Moves between nodes:
Z317: l>Z571, o>Z442, p>Z494, u>Z332, f>Z456
Z268: l>Z956, o>Z678, p>Z974, u>Z578, f>Z220
Z399: l>Z248, o>Z321, p>Z115, u>Z965, f>Z433
Z881: l>Z941, o>Z248, p>Z553, u>Z530, f>Z891
Z379: l>Z99, o>Z642, p>Z965, u>Z470, f>Z382
Z489: l>Z891, o>Z433, p>Z119, u>Z963, f>Z776
Z190: l>Z332, o>Z615, p>Z220, u>Z156, f>Z979
Z457: l>Z156, o>Z776, p>Z18, u>Z881, f>Z420
Z126: l>Z115, o>Z303, p>Z321, u>Z642, f>Z379
Z895: l>Z854, o>Z66, p>Z979, u>Z268, f>Z39
Z296: l>Z303, o>Z287, p>Z24, u>Z317, f>Z917
Z18: l>Z393, o>Z435, p>Z552, u>Z553, f>Z678
Z99: l>Z776, o>Z498, p>Z689, u>Z399, f>Z214
Z479: l>Z553, o>Z115, p>Z248, u>Z99, f>Z119
Z552: l>Z268, o>Z355, p>Z420, u>Z56, f>Z941
Z470: l>Z399, o>Z886, p>Z126, u>Z483, f>Z69
Z89: l>Z317, o>Z393, p>Z39, u>Z190, f>Z956
Z507: l>Z126, o>Z296, p>Z886, u>Z917, f>Z440
Z530: l>Z18, o>Z689, p>Z776, u>Z479, f>Z355
Z678: l>Z190, o>Z553, p>Z941, u>Z457, f>Z578
Z303: l>Z69, o>Z297, p>Z440, u>Z571, f>Z642
Z956: l>Z456, o>Z190, p>Z208, u>Z979, f>Z287
Z615: l>Z895, o>Z891, p>Z578, u>Z552, f>Z156
Z128: l>Z470, o>Z456, p>Z507, u>Z297, f>Z303
Z641: l>Z479, o>Z126, p>Z399, u>Z379, f>Z654
Z498: l>Z963, o>Z576, p>Z382, u>Z321, f>Z399
Z974: l>Z208, o>Z941, p>Z190, u>Z66, f>Z895
Z115: l>Z489, o>Z69, p>Z654, u>Z498, f>Z99
Z69: l>Z433, o>Z483, p>Z379, u>Z576, f>Z498
Z297: l>Z483, o>Z414, p>Z917, u>Z768, f>Z571
Z287: l>Z297, o>Z979, p>Z854, u>Z442, f>Z317
Z138: l>Z630, o>Z494, p>Z571, u>Z296, f>Z507
Z917: l>Z642, o>Z317, p>Z138, u>Z456, f>Z128
Z440: l>Z379, o>Z917, p>Z483, u>Z128, f>Z630
Z776: l>Z552, o>Z963, p>Z435, u>Z248, f>Z881
Z941: l>Z220, o>Z56, p>Z615, u>Z18, f>Z66
Z553: l>Z615, o>Z489, p>Z56, u>Z776, f>Z457
Z494: l>Z128, o>Z956, p>Z768, u>Z287, f>Z296
Z963: l>Z355, o>Z641, p>Z214, u>Z654, f>Z248
Z24: l>Z440, o>Z854, p>Z297, u>Z494, f>Z138
Z578: l>Z979, o>Z457, p>Z66, u>Z420, f>Z393
Z332: l>Z24, o>Z895, p>Z287, u>Z39, f>Z414
Z420: l>Z974, o>Z881, p>Z678, u>Z891, f>Z615
Z433: l>Z530, o>Z965, p>Z99, u>Z641, f>Z963
Z768: l>Z507, o>Z208, p>Z456, u>Z854, f>Z24
Z156: l>Z39, o>Z552, p>Z393, u>Z941, f>Z974
Z442: l>Z768, o>Z974, p>Z956, u>Z895, f>Z332
Z576: l>Z641, o>Z507, p>Z470, u>Z440, f>Z321
Z220: l>Z287, o>Z578, p>Z895, u>Z393, f>Z89
Z214: l>Z881, o>Z399, p>Z479, u>Z433, f>Z489
Z355: l>Z678, o>Z479, p>Z881, u>Z119, f>Z56
Z891: l>Z66, o>Z530, p>Z457, u>Z355, f>Z552
Z66: l>Z89, o>Z18, p>Z156, u>Z678, f>Z268
Z886: l>Z321, o>Z24, p>Z303, u>Z138, f>Z483
Z965: l>Z689, o>Z630, p>Z498, u>Z126, f>Z641
Z321: l>Z654, o>Z440, p>Z69, u>Z630, f>Z965
Z39: l>Z494, o>Z268, p>Z442, u>Z220, f>Z208
Z456: l>Z886, o>Z332, p>Z296, u>Z414, f>Z297
Z56: l>Z578, o>Z119, p>Z891, u>Z435, f>Z18
Z979: l>Z414, o>Z156, p>Z89, u>Z974, f>Z442
Z630: l>Z382, o>Z128, p>Z576, u>Z303, f>Z126
Z654: l>Z119, o>Z379, p>Z433, u>Z382, f>Z689
Z119: l>Z457, o>Z99, p>Z530, u>Z214, f>Z435
Z642: l>Z498, o>Z571, p>Z630, u>Z886, f>Z470
Z689: l>Z435, o>Z382, p>Z963, u>Z115, f>Z479
Z393: l>Z442, o>Z420, p>Z268, u>Z615, f>Z190
Z208: l>Z296, o>Z220, p>Z332, u>Z89, f>Z854
Z248: l>Z56, o>Z654, p>Z489, u>Z689, f>Z530
Z854: l>Z917, o>Z89, p>Z414, u>Z956, f>Z494
Z382: l>Z214, o>Z470, p>Z641, u>Z69, f>Z115
Z414: l>Z138, o>Z39, p>Z317, u>Z208, f>Z768
Z571: l>Z576, o>Z768, p>Z128, u>Z24, f>Z886
Z483: l>Z965, o>Z138, p>Z642, u>Z507, f>Z576
Z435: l>Z420, o>Z214, p>Z355, u>Z489, f>Z553

The rows follow the links: the fewer symbols apart two nodes are, the more alike their rows tend to be.

Each row is also shifted at random along 4 hidden directions that mean nothing.

Some nodes, each with a row of numbers:
Z470 -> -72 13 45 72 -77 -87 133 119 59 -65 3 -67 -133 -29 139 3 -84 -153 -107 101 -49 7 52 -69 66 -107 -79 90 3 -32 -22 121 -8 -109 59 -49 45 154 93 108 114 24 -102 -119 46 83 40 141 -40 7 194 -79 -99 -56 -133 -49 -1 99 -77 26 -41
Z552 -> 104 -53 94 -35 -3 50 -9 79 -15 -104 50 -14 -89 -112 128 44 125 -40 91 130 -110 -14 -85 -36 -142 -120 -56 101 -83 -38 -101 6 16 -153 135 50 -74 -98 26 -31 45 13 -92 -111 -27 32 72 -44 -30 -63 137 12 -29 -70 57 -106 -28 18 -126 -33 102
Z115 -> -23 -24 43 -27 -20 -87 92 134 123 -85 -71 65 -132 -120 244 4 40 -171 7 272 -156 99 -51 18 -58 -2 -130 102 -38 71 -53 111 -146 -129 134 24 -41 -5 55 79 104 47 -47 -120 42 157 83 166 15 30 180 -45 -19 -26 -34 -138 66 -45 -109 11 8
Z214 -> -354 -73 110 -31 -37 -61 86 70 90 -21 -69 -73 -117 -37 128 75 30 -73 -53 74 -18 49 -148 85 -29 -66 -44 -2 -1 -28 16 25 -25 -106 58 85 -66 15 30 56 108 50 -50 -72 -1 69 16 163 79 -1 91 -31 24 -54 -57 -78 -24 -43 9 -14 -29
Z56 -> -399 -159 78 -27 -25 59 -26 70 -20 -15 -3 -105 -99 39 -68 14 -19 6 -60 -91 10 -91 -123 -27 -70 -84 69 71 -48 -33 -93 -99 156 16 38 13 41 -58 -59 -54 30 69 -97 81 -36 43 4 39 -41 -66 -60 11 38 -38 11 5 -82 61 -4 -17 32
Z457 -> 180 -73 91 -52 -17 77 -20 71 -9 -44 19 13 -88 -82 65 21 81 -37 42 78 -91 -55 -103 -41 -141 -25 -4 85 -51 8 -103 -33 29 -72 103 54 -39 -97 -9 -39 10 36 -57 -21 -16 36 30 -28 -25 -52 39 39 40 -42 48 -66 -44 39 -83 7 93
Z321 -> -122 -41 -32 28 -54 -88 85 87 40 -30 -44 -49 13 44 -4 -2 -128 -97 -98 0 -25 -25 53 -52 53 -89 32 112 -16 15 -34 25 11 -12 -25 -81 105 109 11 48 37 39 -10 9 21 -11 -38 134 -31 45 28 -42 -41 -53 -87 36 11 91 -33 48 -34
Z66 -> -38 1 55 -56 46 30 -10 -37 -40 -111 37 -111 61 -80 52 106 128 43 120 -65 0 41 -35 58 -94 -354 -84 -32 -101 -148 46 -30 68 -211 9 79 -146 -90 -50 -76 53 -23 -100 -193 -107 -178 9 -86 103 14 166 2 -79 -97 121 -77 -71 -34 15 -94 92
Z317 -> 15 37 -83 46 49 36 -44 9 -109 -79 71 89 53 -59 18 -86 -2 -13 37 137 -47 7 184 -106 24 16 -29 32 5 25 -19 77 -45 -22 57 -117 72 34 91 35 -59 -67 9 -66 50 -58 57 -87 -136 0 95 -28 -79 28 47 2 58 10 -170 -26 5
Z956 -> 24 35 -12 65 0 89 -57 -63 -80 42 103 -27 -35 55 -104 -63 -22 84 -4 -138 109 -79 78 -83 49 62 17 -58 22 -51 14 -54 114 96 -17 -42 43 12 -2 -23 -30 -14 -53 66 -11 24 37 -123 -44 -79 -78 -20 -31 48 -7 26 -41 84 39 -39 -12
Z332 -> 21 14 22 69 -2 63 2 -7 -76 -53 115 -48 -76 -17 5 -25 -9 4 6 -79 50 -26 122 -108 27 -145 -83 0 -53 -109 7 -5 113 -53 31 -66 24 50 14 -14 64 -28 -165 -64 -20 18 72 -104 -9 -82 92 -75 -126 -24 -11 -44 -39 119 -25 -79 22
Z689 -> 74 0 17 -51 -6 -89 52 18 98 -8 -98 14 32 -37 57 67 33 -50 12 41 -77 58 -120 128 -40 -49 2 -8 14 31 5 7 -102 -52 -31 71 -80 -32 -20 -5 12 30 67 -36 -28 -28 -59 107 79 76 11 48 69 -36 13 1 18 -83 43 48 14
Z456 -> 59 79 -137 -2 63 -12 0 -99 -52 -50 17 28 155 -9 -96 -29 -43 40 49 -91 28 64 184 -7 16 -136 -50 2 -41 -14 40 -11 1 11 -85 -83 47 -4 -89 -69 -24 -38 -42 -30 -50 -125 17 -56 24 50 0 -54 -91 -4 41 16 50 5 -10 -53 -7
Z128 -> 83 102 -121 3 42 -115 40 -88 -18 -58 -3 -36 247 24 -33 88 -28 22 -7 -84 44 60 119 89 90 -227 -12 -83 44 -50 130 67 -62 -79 -164 -35 -16 85 14 9 -26 -97 108 -127 -48 -284 -104 -10 64 147 89 -3 -70 -39 14 63 10 -39 61 6 -25
Z963 -> -179 -35 -12 -66 -23 -52 -3 -21 75 58 -97 19 51 36 -20 33 8 -11 -23 33 -12 25 -150 106 -13 100 91 -18 49 87 -4 -7 -65 53 -43 60 -12 -38 -17 10 -27 44 120 93 9 -17 -69 119 22 65 -109 54 128 12 -5 54 20 -117 57 58 -21
Z393 -> -212 -5 32 -19 31 82 -99 -31 -59 47 45 60 -96 -54 65 -48 146 60 82 172 8 36 -20 -8 -39 236 -17 -102 22 12 34 16 -28 8 83 44 -55 -77 84 17 -76 -46 24 19 47 88 75 -116 -90 -92 21 18 53 62 59 -36 20 -136 -72 -38 26
Z630 -> 303 81 -26 60 -50 -71 52 10 59 40 -15 16 30 63 -10 -8 -118 -12 -78 -29 22 -7 48 -7 102 98 13 -9 79 37 14 31 -50 67 -76 -35 57 109 23 42 12 -3 61 47 34 42 -51 46 23 43 -36 -1 -13 17 -103 48 15 64 58 65 -69
Z99 -> -90 -28 13 -41 -1 -75 72 20 116 14 -112 -5 -5 4 -9 45 -8 -36 -14 -49 -22 52 -103 112 -31 -69 -22 24 -37 26 21 -40 -55 5 -49 56 -35 -47 -94 -4 64 69 -15 34 -37 36 -28 122 126 40 -47 2 43 -5 -23 -38 22 -49 100 7 -35
Z615 -> -188 -60 56 -31 46 51 -24 16 -49 -114 35 -31 -24 -109 120 32 149 -11 79 87 -60 37 -21 2 -110 -150 -74 1 -85 -72 -18 -4 32 -164 106 58 -84 -84 20 -37 23 -4 -101 -139 -35 -37 77 -62 4 -44 157 -11 -49 -54 85 -108 -33 -43 -91 -66 62
Z854 -> 302 62 -20 67 18 67 -30 10 -64 -8 102 67 -47 -47 12 -98 10 16 57 70 -8 -7 159 -140 2 106 -68 13 -17 -5 -20 14 -7 38 59 -73 27 19 42 9 -12 -49 -49 -10 41 67 83 -139 -87 -74 33 -28 -64 42 -7 -43 31 73 -98 -30 22
Z208 -> 125 40 70 75 -14 81 7 -4 -30 -4 130 -51 -168 -19 12 -55 -4 16 0 -71 50 -23 107 -116 18 -16 -87 -26 -76 -109 16 -21 74 -11 57 -35 -20 27 -14 -6 78 -22 -205 -39 -16 131 87 -102 5 -130 46 -80 -104 24 -51 -64 -46 133 -9 -77 4
Z895 -> 77 40 55 33 13 71 -75 -68 -77 30 104 -41 -7 0 10 23 76 80 41 -22 88 -45 7 -22 37 54 12 -126 41 -76 64 7 30 -9 -5 56 -62 9 68 7 -51 -92 9 -40 12 -49 -15 -158 -30 -57 44 10 0 23 45 21 -65 -3 5 -18 19
Z979 -> 2 10 -18 26 28 56 -93 -75 -145 -3 108 -39 159 16 -66 46 60 125 41 0 74 -84 20 -40 55 32 98 -109 91 -57 58 25 49 -7 -50 -5 -15 30 112 -13 -135 -112 151 -52 15 -219 -86 -160 -132 -5 42 73 30 -13 99 102 -67 -40 -32 40 28
Z126 -> -90 -13 10 61 -66 -80 91 105 55 -23 -34 -33 -106 -18 91 1 -106 -113 -116 58 -36 -9 40 -60 59 -48 -36 85 21 15 -31 90 -18 -28 44 -68 72 139 40 88 96 45 -51 -26 46 98 33 142 -16 1 91 -71 -52 -25 -113 -18 -2 98 -40 35 -53
Z479 -> -154 -62 48 -46 -16 -38 15 -12 77 55 -87 -63 16 63 -27 86 6 2 -53 -90 18 -4 -171 143 -22 -17 66 -25 23 8 13 -52 -12 6 -57 84 -35 -27 -44 -9 -1 39 61 56 -23 -15 -76 95 102 52 -79 53 107 -17 -18 37 -36 -61 120 39 -21

Start, symbols taken left to right, then the node you end at.
Answers are names.
169 -70 69 -22 -40 71 -38 76 -16 -22 23 -1 -40 -38 29 3 47 -3 32 75 -64 -90 -127 -47 -111 41 49 97 -1 37 -119 -41 30 -32 102 30 -17 -77 3 -40 -31 27 11 13 16 37 5 -34 -60 -50 -10 64 64 -22 55 -30 -31 27 -76 37 92
p l p p: Z268
132 15 -55 -64 66 82 -132 -73 -81 21 15 120 107 -39 -38 -24 124 102 143 98 -27 -10 -43 25 -81 183 84 -48 28 81 -13 -28 -68 52 -1 40 -29 -142 9 -63 -168 -49 166 78 19 -75 -21 -138 -84 10 -104 121 125 35 152 47 52 -135 -47 7 72
u u p: Z457
-164 -46 -25 33 -36 -94 94 99 34 -64 -54 -31 -18 12 38 0 -101 -109 -98 25 -52 -18 24 -38 42 -133 -21 150 -18 27 -60 55 -3 -48 13 -73 100 103 6 55 70 50 -39 -41 21 17 3 163 -30 46 78 -73 -62 -56 -79 5 10 91 -48 36 -26
p p l: Z689
27 65 -63 21 40 20 9 -18 -46 -40 50 27 -9 -31 -27 -88 -14 2 44 -32 5 49 190 -75 15 -87 -99 29 -86 -34 13 -5 32 -1 11 -89 46 15 -44 -23 37 -9 -129 -39 -17 1 90 -63 2 -33 34 -81 -137 18 9 -44 30 59 -62 -72 -10
p f f: Z138
-212 -116 114 -27 -3 81 -22 118 -16 -41 21 4 -188 -86 112 -26 92 -46 29 128 -87 -24 -85 -56 -111 -20 -21 87 -77 6 -115 -5 60 -82 178 21 -11 -89 30 -13 29 51 -116 -21 13 116 96 6 -71 -94 83 -4 -3 -43 21 -94 -25 2 -139 -31 73
u f u o: Z248
76 35 -67 27 46 70 -38 -39 -59 16 53 45 -36 16 -91 -112 -52 45 11 -84 47 2 148 -88 5 35 -46 22 -43 -11 -4 -51 59 102 10 -91 66 -4 -60 -33 21 -3 -111 73 -10 54 83 -77 -19 -62 -82 -60 -68 51 -19 -12 24 79 1 -80 -20
p l u f: Z138
-112 -62 -6 -78 65 83 -90 -27 -55 -2 1 45 42 -27 -39 -34 98 67 93 41 -35 -6 -64 16 -99 49 57 -2 -26 38 -22 -74 17 5 41 25 -17 -141 -52 -76 -79 15 36 59 -28 -45 14 -69 -48 -23 -51 62 65 9 121 12 13 -72 -63 -37 59
u p: Z552
-81 -71 -41 -79 69 72 -127 -14 -118 -32 4 71 134 -38 -59 -19 88 79 108 87 -44 -38 -73 10 -99 79 131 39 25 83 -61 -43 7 29 18 -10 16 -141 8 -81 -138 -17 128 71 -10 -116 -22 -81 -118 0 -72 101 87 1 136 53 38 -104 -89 14 98
o l l p: Z979
151 -1 -71 -18 -7 -80 82 54 47 -58 -78 -12 127 34 -49 31 -97 -70 -57 -54 -61 -16 12 16 -4 -200 20 157 -28 50 -52 -24 -30 -42 -66 -35 61 26 -91 -10 25 42 20 -13 -25 -77 -72 118 34 100 -7 -4 -35 -64 -15 40 34 68 3 47 0
p f: Z399
-38 7 53 33 10 58 -91 -35 -92 28 102 15 -54 -25 56 -15 103 76 58 124 62 -6 9 -47 21 166 -1 -129 71 -43 60 46 8 -13 43 38 -60 -4 125 35 -74 -93 43 -34 51 -8 32 -145 -87 -64 68 23 30 45 35 -2 -24 -78 -53 -20 7
f u l: Z332
-226 -66 -78 -31 -13 -70 45 49 33 -24 -102 32 48 26 -58 -43 -104 -81 -63 27 -71 9 15 -5 2 1 72 147 5 124 -65 7 -33 61 -13 -81 120 17 -37 12 3 81 44 69 12 -1 -13 162 -55 68 -64 -14 13 1 -42 38 70 8 -44 45 -16
p u u: Z576
-470 -89 2 -48 -7 -69 57 68 74 12 -113 24 -71 -28 78 -22 13 -97 -42 126 -75 56 -74 79 -17 58 -10 51 -24 66 -21 35 -50 4 33 19 43 -14 9 59 33 83 17 40 27 86 19 187 3 33 10 -38 55 -14 -47 -30 66 -87 -30 17 -35
u f o: Z379
311 -23 -27 -69 52 118 -138 -2 -57 49 0 175 63 -32 -44 -67 83 54 118 132 -82 -56 -77 -15 -122 299 115 21 31 144 -93 -56 -65 109 48 44 3 -167 -11 -66 -165 -17 139 162 40 27 5 -114 -100 -14 -167 126 142 58 113 38 58 -89 -87 48 76
f f: Z156
106 87 -13 55 -52 -70 82 -7 53 17 8 -44 8 39 6 51 -88 -39 -79 -62 57 15 61 -5 112 -44 -38 -32 39 -44 63 44 -30 -18 -75 -26 7 136 48 66 52 -8 -11 -49 14 -2 -41 45 54 46 42 -43 -46 4 -89 20 4 48 88 41 -66
f f f: Z965
